Here is a tiny trained network, its code and every weight. The questions are about switching its units off for an input and a class, where a switched-off unit gives its printed mean instead of its output.

import numpy as np


def w(rows, s, z=0):
    codes = np.array(rows[::2]) - 128.0
    scale = np.full(codes.shape[1], s)
    scale[-1] = z or s
    return codes * scale


def norm(h):
    return h / np.sqrt((h * h).mean(-1, keepdims=True) + 1e-5)


def f(y):
    return y / 2 * (1 + np.tanh(0.7978845608 * (y + 0.044715 * y**3)))


def log_softmax(a):
    a = a - a.max(-1, keepdims=True)
    return a - np.log(np.exp(a).sum(-1, keepdims=True))


def net(x, mask):
    res = np.array(x, float).reshape(1, 5) / 4 @ E
    u = 0
    for l in range(3):
        y = f(norm(res) @ A[l][:, :-1].T + A[l][:, -1])
        res = res + np.where(mask[u : u + 13], y, B[l][:, -1]) @ B[l][:, :-1]
        u += 13
    return log_softmax(norm(res)[-1] @ U[:, :-1].T + U[:, -1])


A, B = {}, {}
E = w([
[53,196,174,137,151,98],'x0',
[106,108,97,147,72,66],'x1',
[61,140,90,156,96,254],'x2',
[66,22,153,125,147,124],'x3',
[120,126,26,115,191,78],'x4',
],0.003)
A[0] = w([
[164,115,141,98,180,161,93],'0.n0',
[163,180,72,111,159,170,99],'0.n1',
[181,152,33,124,58,211,175],'0.n2',
[148,36,1,133,76,37,123],'0.n3',
[226,54,216,116,107,27,86],'0.n4',
[133,66,10,125,159,98,69],'0.n5',
[135,130,125,146,135,130,122],'0.n6',
[156,98,150,120,42,153,45],'0.n7',
[215,165,118,128,168,110,211],'0.n8',
[202,228,89,134,62,4,18],'0.n9',
[143,94,140,141,65,191,3],'0.n10',
[11,101,71,136,102,81,125],'0.n11',
[115,83,157,110,153,59,79],'0.n12',
],0.0083,0.0018)
B[0] = w([
[90,145,124,232,121,134,141],'0.n0',
[167,148,133,153,158,56,161],'0.n1',
[176,124,98,141,170,214,227],'0.n2',
[193,138,147,195,221,165,251],'0.n3',
[179,189,140,164,224,84,253],'0.n4',
[207,222,186,110,127,127,203],'0.n5',
[129,134,125,129,125,125,127],'0.n6',
[129,68,150,146,107,140,159],'0.n7',
[150,230,111,91,122,130,192],'0.n8',
[9,116,118,81,69,112,229],'0.n9',
[187,100,117,124,60,69,160],'0.n10',
[57,99,71,156,193,127,197],'0.n11',
[164,159,163,117,168,126,175],'0.n12',
],0.013,0.0057)
A[1] = w([
[171,172,155,152,192,169,89],'1.n0',
[136,125,119,123,128,137,120],'1.n1',
[189,173,134,188,180,141,69],'1.n2',
[209,178,51,130,177,236,110],'1.n3',
[126,158,143,124,128,152,88],'1.n4',
[131,126,113,200,47,176,126],'1.n5',
[136,137,129,112,118,154,80],'1.n6',
[188,54,124,99,1,192,11],'1.n7',
[168,99,109,122,135,157,83],'1.n8',
[216,57,175,176,80,132,14],'1.n9',
[141,113,115,107,138,146,109],'1.n10',
[165,94,83,95,109,138,94],'1.n11',
[166,66,194,128,33,160,52],'1.n12',
],0.0083,0.0013)
B[1] = w([
[148,155,135,161,160,166,236],'1.n0',
[124,129,126,126,127,118,128],'1.n1',
[178,156,82,145,169,156,244],'1.n2',
[144,149,175,136,223,63,254],'1.n3',
[106,126,194,146,134,113,137],'1.n4',
[148,161,171,119,166,162,148],'1.n5',
[101,119,167,113,148,95,125],'1.n6',
[110,89,202,56,94,252,171],'1.n7',
[88,145,141,110,122,94,140],'1.n8',
[118,84,118,139,61,54,159],'1.n9',
[117,136,123,132,113,120,128],'1.n10',
[90,150,164,124,130,130,128],'1.n11',
[175,67,180,112,72,207,151],'1.n12',
],0.015,0.0079)
A[2] = w([
[144,144,86,129,84,154,87],'2.n0',
[128,223,155,2,50,89,7],'2.n1',
[116,186,143,89,83,118,53],'2.n2',
[112,163,159,132,133,99,89],'2.n3',
[101,123,122,135,108,139,60],'2.n4',
[172,191,104,138,55,87,67],'2.n5',
[129,127,112,137,107,147,43],'2.n6',
[108,156,150,148,134,96,108],'2.n7',
[189,91,112,170,41,56,33],'2.n8',
[169,143,80,114,93,149,108],'2.n9',
[120,150,163,107,128,111,70],'2.n10',
[131,201,133,72,50,96,30],'2.n11',
[168,60,138,172,157,129,42],'2.n12',
],0.0083,0.0012)
B[2] = w([
[87,105,173,109,199,102,56],'2.n0',
[121,233,93,13,32,48,226],'2.n1',
[168,97,107,7,154,124,118],'2.n2',
[158,126,131,101,127,202,215],'2.n3',
[135,74,88,93,180,120,72],'2.n4',
[89,68,158,66,184,51,122],'2.n5',
[94,113,146,115,175,113,62],'2.n6',
[186,85,108,84,148,164,221],'2.n7',
[171,107,124,140,63,23,64],'2.n8',
[30,128,251,114,199,55,78],'2.n9',
[141,138,110,105,113,188,141],'2.n10',
[121,172,130,24,122,104,140],'2.n11',
[96,235,127,152,63,71,253],'2.n12',
],0.012,0.0014)
U = w([
[144,54,204,104,61,205,141],'0',
[203,191,133,183,232,122,193],'1',
[100,184,101,4,80,72,106],'2',
[19,56,49,168,129,135,100],'3',
[161,77,130,170,48,34,2],'4',
],0.011,0.0057)

Each question gives the input, the list of numbers given to net, and the class t.
The units are the neurons (one row each of A and B). Each row of codes is followed by its name. A weight is (code - 128) times the scale printed after its matrix; where a second scale follows, it is the last column's (A, B and U).
mask holds one flag per neuron, layer by layer. A switched-off neuron (its flag False) gives its mean, the last column of its row in B, instead of its output. The means were averaged over made-up inputs and are rounded, as every weight is.
A unit's drop is (log p(t) with every unit on - log p(t) with that unit switched off) / (log p(t) with every unit on - log p(t) with every unit switched off).
The circuit of an input: a set's keep is (log p(t) with only the set's units on - log p(t) with every unit switched off) / (log p(t) with every unit on - log p(t) with every unit switched off). Starting from the 12 units with the biggest drops (on a tie, the unit counted first), units are removed one at a time, each time the one whose removal leaves the highest keep (on an exact tie, the one counted first), for as long as the keep stays at least 0.8.
circuit, biggest first: the units of the circuit, biggest drop first
unit that matters most: the unit with the biggest drop
k most important neurons: the k neurons with the biggest drops, biggest first
k most important neurons of layer l: the k neurons of layer l with the biggest drops, biggest first
drop of u: that unit's drop, to one decimal
input [2,2,-4,-3,1], class 2: circuit, biggest first -> 0.n9
input [-8,1,-1,3,-8], class 4: 2 most important neurons -> 0.n4, 0.n10
input [3,4,7,-2,-3], class 0: 3 most important neurons -> 0.n4, 0.n3, 0.n10
input [-5,-6,6,3,-1], class 0: 3 most important neurons -> 0.n4, 0.n3, 0.n10
input [8,0,6,3,-7], class 0: 2 most important neurons -> 0.n4, 0.n3
input [2,0,7,6,-1], class 3: 2 most important neurons of layer 0 -> 0.n11, 0.n3
input [3,7,0,-7,-6], class 2: 2 most important neurons -> 0.n9, 2.n1
input [-5,3,8,-8,-8], class 0: 2 most important neurons of layer 0 -> 0.n4, 0.n3
input [8,-6,5,6,-3], class 3: 3 most important neurons of layer 0 -> 0.n3, 0.n4, 0.n2
input [-6,5,6,7,-4], class 0: 2 most important neurons -> 0.n4, 1.n7
input [-8,-6,-1,4,-6], class 4: 3 most important neurons of layer 0 -> 0.n4, 0.n10, 0.n3
input [4,7,-3,-6,2], class 2: drop of 0.n9 -> 1.1
input [6,-6,7,8,0], class 3: drop of 1.n2 -> 0.0
input [2,3,4,0,1], class 3: drop of 0.n11 -> 0.8
input [4,2,-5,-5,3], class 2: drop of 0.n9 -> 0.5
input [-5,5,0,-8,-7], class 0: unit that matters most -> 0.n7
input [-3,6,-1,2,-7], class 4: 2 most important neurons of layer 1 -> 1.n9, 1.n3
